Below are the code and all the weights of a small trained network. Each question names an input and a class and asks about switching units off, where a switched-off unit gives its printed mean instead of its output.

import numpy as np


def w(rows, s, z=0):
    codes = np.array(rows[::2]) - 128.0
    scale = np.full(codes.shape[1], s)
    scale[-1] = z or s
    return codes * scale


def norm(h):
    return h / np.sqrt((h * h).mean(-1, keepdims=True) + 1e-5)


def f(y):
    return np.maximum(y, 0)


def log_softmax(a):
    a = a - a.max(-1, keepdims=True)
    return a - np.log(np.exp(a).sum(-1, keepdims=True))


def net(x, mask):
    res = np.array(x, float).reshape(1, 3) / 4 @ E
    u = 0
    for l in range(2):
        y = f(norm(res) @ A[l][:, :-1].T + A[l][:, -1])
        res = res + np.where(mask[u : u + 6], y, B[l][:, -1]) @ B[l][:, :-1]
        u += 6
    return log_softmax(norm(res)[-1] @ U[:, :-1].T + U[:, -1])


A, B = {}, {}
E = w([
[59,145,185,220,153,83,125,194,73,62,115],'x0',
[103,68,77,74,107,60,56,161,128,128,78],'x1',
[111,152,188,107,179,111,36,10,43,199,165],'x2',
],0.011)
A[0] = w([
[162,134,192,145,199,177,198,118,191,80,61,117],'L0N0',
[151,254,126,138,98,72,61,68,82,136,164,146],'L0N1',
[39,87,139,142,104,144,163,143,219,62,152,34],'L0N2',
[157,90,175,119,145,110,85,160,195,100,198,2],'L0N3',
[100,68,127,86,113,111,91,179,160,93,98,162],'L0N4',
[156,146,54,87,125,178,107,98,147,91,144,131],'L0N5',
],0.0073,0.0066)
B[0] = w([
[66,92,65,165,162,56,131,71,139,116,169,227],'L0N0',
[147,111,89,161,172,139,140,138,199,77,75,255],'L0N1',
[193,159,170,118,106,131,145,142,159,146,3,191],'L0N2',
[168,87,159,194,142,98,152,161,82,88,138,128],'L0N3',
[115,100,94,190,152,157,104,82,121,132,177,242],'L0N4',
[54,161,178,151,100,148,133,141,139,140,89,204],'L0N5',
],0.011,0.0059)
A[1] = w([
[169,161,94,39,109,172,124,88,170,178,213,52],'L1N0',
[74,170,128,195,150,121,88,92,125,149,114,141],'L1N1',
[101,165,216,167,179,112,113,227,2,99,129,81],'L1N2',
[178,208,173,165,151,127,193,98,120,130,199,1],'L1N3',
[179,181,238,77,221,103,30,86,59,133,126,106],'L1N4',
[101,76,109,77,77,82,9,174,89,118,114,25],'L1N5',
],0.013,0.0071)
B[1] = w([
[91,177,198,85,88,88,66,185,79,140,115,183],'L1N0',
[178,138,127,135,132,128,107,70,70,205,75,253],'L1N1',
[97,169,163,7,59,140,72,154,158,164,148,205],'L1N2',
[70,44,112,125,225,134,121,85,78,45,247,185],'L1N3',
[162,98,64,181,70,122,221,236,222,66,111,214],'L1N4',
[71,132,167,143,220,153,190,79,84,56,244,174],'L1N5',
],0.015,0.011)
U = w([
[184,90,60,213,89,103,223,245,225,19,73,75],'0',
[20,64,125,131,254,184,139,46,62,22,243,118],'1',
[53,226,238,8,34,93,25,191,112,148,117,65],'2',
[209,139,126,134,134,155,61,35,95,198,40,253],'3',
],0.016,0.0057)

Each question gives the input, the list of numbers given to net, and the class t.
The units are the neurons (one row each of A and B). Each row of codes is followed by its name. A weight is (code - 128) times the scale printed after its matrix; where a second scale follows, it is the last column's (A, B and U).
mask holds one flag per neuron, layer by layer. A switched-off neuron (its flag False) gives its mean, the last column of its row in B, instead of its output. The means were averaged over made-up inputs and are rounded, as every weight is.
A unit's drop is (log p(t) with every unit on - log p(t) with that unit switched off) / (log p(t) with every unit on - log p(t) with every unit switched off).
The circuit of an input: a set's keep is (log p(t) with only the set's units on - log p(t) with every unit switched off) / (log p(t) with every unit on - log p(t) with every unit switched off). Starting from all 12 units, units are removed one at a time, each time the one whose removal leaves the highest keep (on an exact tie, the one counted first), for as long as the keep stays at least 0.8.
units of the circuit, in order: the units of the circuit, biggest drop first
top k neurons: the k neurons with the biggest drops, biggest first
top k neurons in layer l: the k neurons of layer l with the biggest drops, biggest first
drop of u: that unit's drop, to one decimal
input [-7,-8,5], class 1: top neuron -> L1N3
input [8,2,-6], class 2: top 3 neurons -> L1N2; L0N1; L1N4
input [-3,-3,1], class 3: top 2 neurons -> L0N5; L1N5
input [-3,0,-2], class 3: top 2 neurons -> L0N5; L1N4
input [3,8,6], class 1: top 2 neurons -> L1N5; L0N2
input [-1,-1,2], class 3: top 2 neurons -> L0N1; L1N4
input [-3,-1,0], class 3: top 2 neurons -> L0N5; L1N2
input [-6,6,-2], class 1: top 2 neurons -> L1N5; L1N2
input [0,6,6], class 0: top 2 neurons -> L1N4; L0N0
input [1,8,8], class 0: top 2 neurons in layer 1 -> L1N4; L1N3
input [1,-2,2], class 3: top 2 neurons -> L0N1; L1N4
input [4,1,4], class 0: top 3 neurons -> L1N4; L0N0; L0N5
input [8,-6,-7], class 2: top 2 neurons in layer 1 -> L1N2; L1N4
input [3,-2,2], class 3: units of the circuit, in order -> L1N1
input [4,8,8], class 0: top 3 neurons -> L1N4; L0N0; L1N3
input [-7,5,7], class 0: top 2 neurons in layer 1 -> L1N4; L1N2
input [-8,5,2], class 2: drop of L1N0 -> 1.9
input [5,1,3], class 2: drop of L1N2 -> 2.4
input [0,8,4], class 1: drop of L1N5 -> 3.2
input [3,-3,-2], class 3: top 3 neurons in layer 1 -> L1N4; L1N5; L1N1
input [5,-3,-3], class 2: units of the circuit, in order -> L1N2
input [7,6,7], class 0: top 2 neurons in layer 1 -> L1N4; L1N0
